[[ 0.00  0.04  0.09  0.10  0.04  0.07  0.01  0.14  0.06  0.04  0.07  0.06]
 [-0.21  0.02  0.15  0.15  0.01  0.00 -0.12  0.19  0.04  0.02  0.04  0.02]
 [-0.01  0.05  0.10  0.10  0.04  0.07  0.00  0.13  0.06  0.04  0.06  0.06]
 [-0.08  0.04  0.12  0.13  0.03  0.08 -0.05  0.16  0.06  0.04  0.06  0.07]
 [ 0.12  0.08  0.06  0.06  0.08  0.07  0.10  0.05  0.08  0.08  0.08  0.08]
 [ 0.01  0.05  0.09  0.10  0.05  0.07  0.02  0.12  0.07  0.05  0.07  0.07]
 [ 0.14  0.09  0.05  0.05  0.09  0.07  0.13  0.03  0.08  0.09  0.08  0.08]
 [ 0.00  0.04  0.09  0.11  0.04  0.08  0.01  0.15  0.07  0.04  0.07
   0.07]]	0.09

[[ 0.087 -0.070  0.205  0.028  0.141  0.021 -0.012  0.115 -0.068 -0.008
   0.032]
 [ 0.086  0.039  0.047  0.098 -0.046  0.047  0.072 -0.108  0.040  0.228
   0.029]
 [-0.038  0.159 -0.137  0.045 -0.145  0.031 -0.004 -0.034 -0.025  0.038
  -0.059]
 [-0.013  0.048 -0.180  0.174  0.079  0.057  0.025 -0.011  0.011 -0.079
   0.135]
 [-0.043 -0.206  0.019 -0.053  0.083 -0.070  0.033  0.068 -0.031  0.088
   0.039]
 [ 0.230  0.044  0.003  0.003  0.026  0.077 -0.138 -0.061  0.023  0.050
   0.025]
 [-0.023 -0.018  0.104 -0.106  0.071 -0.104  0.003  0.114 -0.029 -0.144
   0.008]
 [-0.063  0.061 -0.161  0.153  0.004  0.143 -0.009  0.061  0.005 -0.046
  -0.168]]	0.205

[[ 105.308  -79.654   22.324  132.463  130.176  129.058 -239.175  -40.696
   194.909  156.326]
 [  37.967  -89.196   -5.376   82.999   31.078   76.435 -153.308  -51.245
    89.645   88.646]
 [ 143.144  -90.256   33.337  175.315  176.357  171.979 -302.907  -43.425
   258.743  206.615]
 [ -41.404  -18.488   -0.388  -62.390  -27.710  -65.374   47.943  -16.392
   -63.271  -61.463]
 [  27.939  -71.295   -1.773   55.884   29.258   50.689 -118.582  -41.896
    67.551   62.577]
 [  53.654 -113.011  -16.562  126.076   32.053  118.508 -213.267  -64.943
   125.227  129.698]
 [ -68.552  180.174 -293.317  -41.161 -167.015   10.882 -209.246   21.592
   -51.925  -68.685]
 [ -23.072  -23.547  -22.154  -23.146  -22.856  -23.320  -21.872  -23.073
   -23.315  -23.126]
 [  43.642  -95.170   -5.386   93.844   35.129   86.864 -167.714  -54.115
   100.645   99.770]
 [ -40.821   -6.630   26.644  -89.102   -4.669  -93.193   92.330   -5.249
   -73.641  -82.046]
 [  68.398  -86.709   -8.962  117.733   64.682  113.992 -216.294  -50.570
   142.949  128.693]
 [ -42.052  -12.669   12.209  -76.089  -17.908  -79.613   70.582  -11.063
   -69.752  -72.438]]	22.324

[[ 0.25  0.48  0.27 -0.52 -1.00  0.16  0.35 -0.70 -0.10 -0.62  0.01 -0.57]
 [-2.03  2.14  2.69 -2.09  0.13  1.63 -1.94 -0.82 -1.56 -2.34 -0.75 -1.61]
 [ 1.80  0.45 -0.24 -0.33 -1.87 -0.03  1.97 -0.82  0.83  0.03  0.70 -0.18]
 [-2.74 -1.52 -0.84  0.72  0.93 -1.02 -2.92 -0.11 -1.77 -0.92 -1.66 -0.74]
 [-0.37  1.01  1.01 -1.01 -0.70  0.62 -0.27 -0.75 -0.50 -1.13 -0.19 -0.88]
 [-1.22  1.03  1.30 -1.13 -0.21  0.72 -1.16 -0.69 -1.01 -1.49 -0.57 -1.09]
 [-2.50 -0.19  0.45 -0.30  0.65 -0.06 -2.58 -0.37 -1.70 -1.44 -1.34
  -1.06]]	0.27

[[  0.70  -4.08 -18.12  -6.17   5.86   3.44  -6.52  -6.77  -0.86 -15.51
   -4.80  -5.21  -0.65 -11.28]
 [  7.88  -7.41 -19.85  -9.89  -0.33   4.57  -4.43 -20.88  -3.42 -15.51
   -4.80   4.27   0.98 -10.69]
 [  0.70  -4.08 -18.12  -6.17   4.28   4.93  -4.91  -8.27  -2.06 -15.51
   -4.80  -6.82  -2.21 -11.28]
 [  8.49  -6.29 -22.18 -10.76   1.25   9.12  -4.43 -20.88  -3.42 -15.51
   -4.80   3.00   0.98 -11.28]
 [-10.13  -2.58  -8.61  -3.88   1.25  -3.01  -6.94  -0.84  -3.42 -15.51
   -4.80  -5.74  -1.92 -11.28]
 [ -7.32  -4.07 -10.28  -6.17   1.25   0.92  -6.72   0.04  -3.02 -15.37
   -4.80 -10.56  -4.83 -11.28]
 [  0.70  -4.08 -17.78  -6.17  -4.10  -2.89  -4.43 -20.88  -3.94 -15.51
   -4.80  14.24   5.39 -11.28]
 [  0.70  -4.08 -18.68  -6.17   1.25   2.08  -4.43 -24.68  -3.42 -23.23
   -4.80  23.13  12.20 -11.28]
 [  5.01  -6.62 -18.12  -7.75  -3.26   3.44  -4.43 -21.64  -4.22 -15.51
   -4.80   8.66   1.72  -9.97]
 [-11.26  -1.96  -7.77  -2.94   1.25  -5.01  -6.85  -1.56  -3.42 -15.51
   -4.80  -3.11  -0.58 -11.28]
 [  8.53  -7.13 -21.37 -10.74   1.25   7.48  -4.43 -20.88  -3.42 -15.51
   -4.80   3.00   0.98 -11.23]]	-18.12
